Below are the code and all the weights of a small trained network. Each question names an input and a class and asks about switching units off, where a switched-off unit gives its printed mean instead of its output.

import numpy as np


def w(rows, s, z=0):
    codes = np.array(rows[::2]) - 128.0
    scale = np.full(codes.shape[1], s)
    scale[-1] = z or s
    return codes * scale


def norm(h):
    return h / np.sqrt((h * h).mean(-1, keepdims=True) + 1e-5)


def f(y):
    return y / 2 * (1 + np.tanh(0.7978845608 * (y + 0.044715 * y**3)))


def log_softmax(a):
    a = a - a.max(-1, keepdims=True)
    return a - np.log(np.exp(a).sum(-1, keepdims=True))


def net(x, mask):
    res = np.array(x, float).reshape(1, 2) / 4 @ E
    u = 0
    for l in range(3):
        y = f(norm(res) @ A[l][:, :-1].T + A[l][:, -1])
        res = res + np.where(mask[u : u + 5], y, B[l][:, -1]) @ B[l][:, :-1]
        u += 5
    return log_softmax(norm(res)[-1] @ U[:, :-1].T + U[:, -1])


A, B = {}, {}
E = w([
[71,102,107,163,65,68,111,107,141,5,138],'x0',
[76,211,164,101,175,134,201,24,124,94,254],'x1',
],0.0086)
A[0] = w([
[46,113,138,133,103,125,179,154,125,3,81,2],'L0N1',
[91,92,84,139,186,121,103,121,130,149,141,39],'L0N2',
[133,171,154,172,102,95,117,22,136,205,211,222],'L0N3',
[187,78,72,174,86,133,100,153,142,156,91,162],'L0N4',
[160,124,154,66,193,148,150,124,126,189,101,182],'L0N5',
],0.0053,0.00072)
B[0] = w([
[133,234,112,82,152,67,166,134,137,157,84,247],'L0N1',
[114,154,139,153,95,125,110,150,115,148,160,121],'L0N2',
[181,81,109,166,156,108,127,149,121,101,48,242],'L0N3',
[118,122,179,145,154,122,82,2,154,143,130,255],'L0N4',
[59,137,103,64,50,81,112,144,125,51,168,225],'L0N5',
],0.0077,0.0042)
A[1] = w([
[74,121,73,178,43,132,122,189,159,16,100,46],'L1N1',
[92,71,130,133,68,161,62,166,119,2,197,54],'L1N2',
[96,157,217,99,139,144,55,25,171,160,129,113],'L1N3',
[158,157,129,35,155,197,142,213,113,222,149,5],'L1N4',
[156,144,99,106,133,99,174,184,131,56,69,107],'L1N5',
],0.0073,0.0031)
B[1] = w([
[75,140,165,92,114,99,168,96,121,134,153,236],'L1N1',
[181,196,52,166,114,171,59,173,101,101,162,143],'L1N2',
[139,150,101,130,125,169,115,167,106,94,174,255],'L1N3',
[58,194,134,7,122,44,103,82,147,110,124,251],'L1N4',
[138,146,127,130,103,101,89,136,70,111,144,243],'L1N5',
],0.012,0.0037)
A[2] = w([
[159,149,133,41,148,149,92,151,147,193,130,3],'L2N1',
[168,191,103,173,217,121,122,128,53,137,145,178],'L2N2',
[183,2,159,171,68,114,68,148,141,217,72,68],'L2N3',
[163,110,73,133,76,107,129,137,46,125,123,144],'L2N4',
[127,116,131,144,211,146,215,106,136,133,196,170],'L2N5',
],0.0095,0.0021)
B[2] = w([
[73,151,125,135,178,31,133,99,115,45,133,197],'L2N1',
[173,95,115,138,139,254,75,170,162,141,107,223],'L2N2',
[88,80,178,217,168,207,237,122,86,158,51,253],'L2N3',
[165,80,97,81,163,162,56,131,144,174,167,184],'L2N4',
[70,47,171,203,149,154,169,151,101,233,32,213],'L2N5',
],0.0083,0.0061)
U = w([
[61,175,121,76,128,7,114,69,107,77,125,167],'0',
[102,67,164,233,192,238,194,100,114,146,59,209],'1',
[254,143,62,122,108,225,8,160,134,106,178,136],'2',
[217,104,121,146,101,133,179,161,208,158,156,1],'3',
],0.0099,0.0034)

Each question gives the input, the list of numbers given to net, and the class t.
The units are the neurons (one row each of A and B). Each row of codes is followed by its name. A weight is (code - 128) times the scale printed after its matrix; where a second scale follows, it is the last column's (A, B and U).
mask holds one flag per neuron, layer by layer. A switched-off neuron (its flag False) gives its mean, the last column of its row in B, instead of its output. The means were averaged over made-up inputs and are rounded, as every weight is.
A unit's drop is (log p(t) with every unit on - log p(t) with that unit switched off) / (log p(t) with every unit on - log p(t) with every unit switched off).
The circuit of an input: a set's keep is (log p(t) with only the set's units on - log p(t) with every unit switched off) / (log p(t) with every unit on - log p(t) with every unit switched off). Starting from the 12 units with the biggest drops (on a tie, the unit counted first), units are removed one at a time, each time the one whose removal leaves the highest keep (on an exact tie, the one counted first), for as long as the keep stays at least 0.8.
units of the circuit, in order: the units of the circuit, biggest drop first
top k neurons: the k neurons with the biggest drops, biggest first
top k neurons in layer l: the k neurons of layer l with the biggest drops, biggest first
drop when u is switched off: that unit's drop, to one decimal
input [-8,8], class 0: top 3 neurons => [L1N4 L0N4 L2N3]
input [-7,7], class 0: top 4 neurons => [L1N4 L0N4 L2N3 L0N5]
input [2,4], class 1: units of the circuit, in order => [L1N4]
input [5,6], class 1: units of the circuit, in order => [L1N4 L2N5]
input [3,1], class 2: top 2 neurons in layer 1 => [L1N4 L1N5]
input [-2,-3], class 2: top 3 neurons => [L1N3 L0N4 L0N3]
input [7,8], class 1: top 3 neurons => [L1N4 L0N5 L2N5]
input [-3,-2], class 2: top 2 neurons in layer 0 => [L0N4 L0N1]
input [-6,-6], class 0: top 2 neurons => [L1N4 L0N3]
input [-4,4], class 0: top 2 neurons => [L0N4 L1N4]
input [1,-2], class 2: units of the circuit, in order => [L1N3 L0N4]
input [2,0], class 2: top 2 neurons => [L0N1 L1N4]
input [3,5], class 1: top 2 neurons => [L0N5 L1N4]
input [1,4], class 1: top 4 neurons => [L0N5 L2N5 L1N2 L0N1]
input [-1,5], class 1: top neuron in layer 2 => [L2N5]
input [0,1], class 2: top 2 neurons => [L1N5 L0N4]
input [2,2], class 2: drop when L0N5 is switched off => 0.4
input [5,8], class 1: drop when L2N5 is switched off => 0.2
input [0,0], class 2: drop when L1N2 is switched off => 1.2
input [1,2], class 2: drop when L0N5 is switched off => 0.1
input [-2,1], class 2: top neuron => [L1N2]
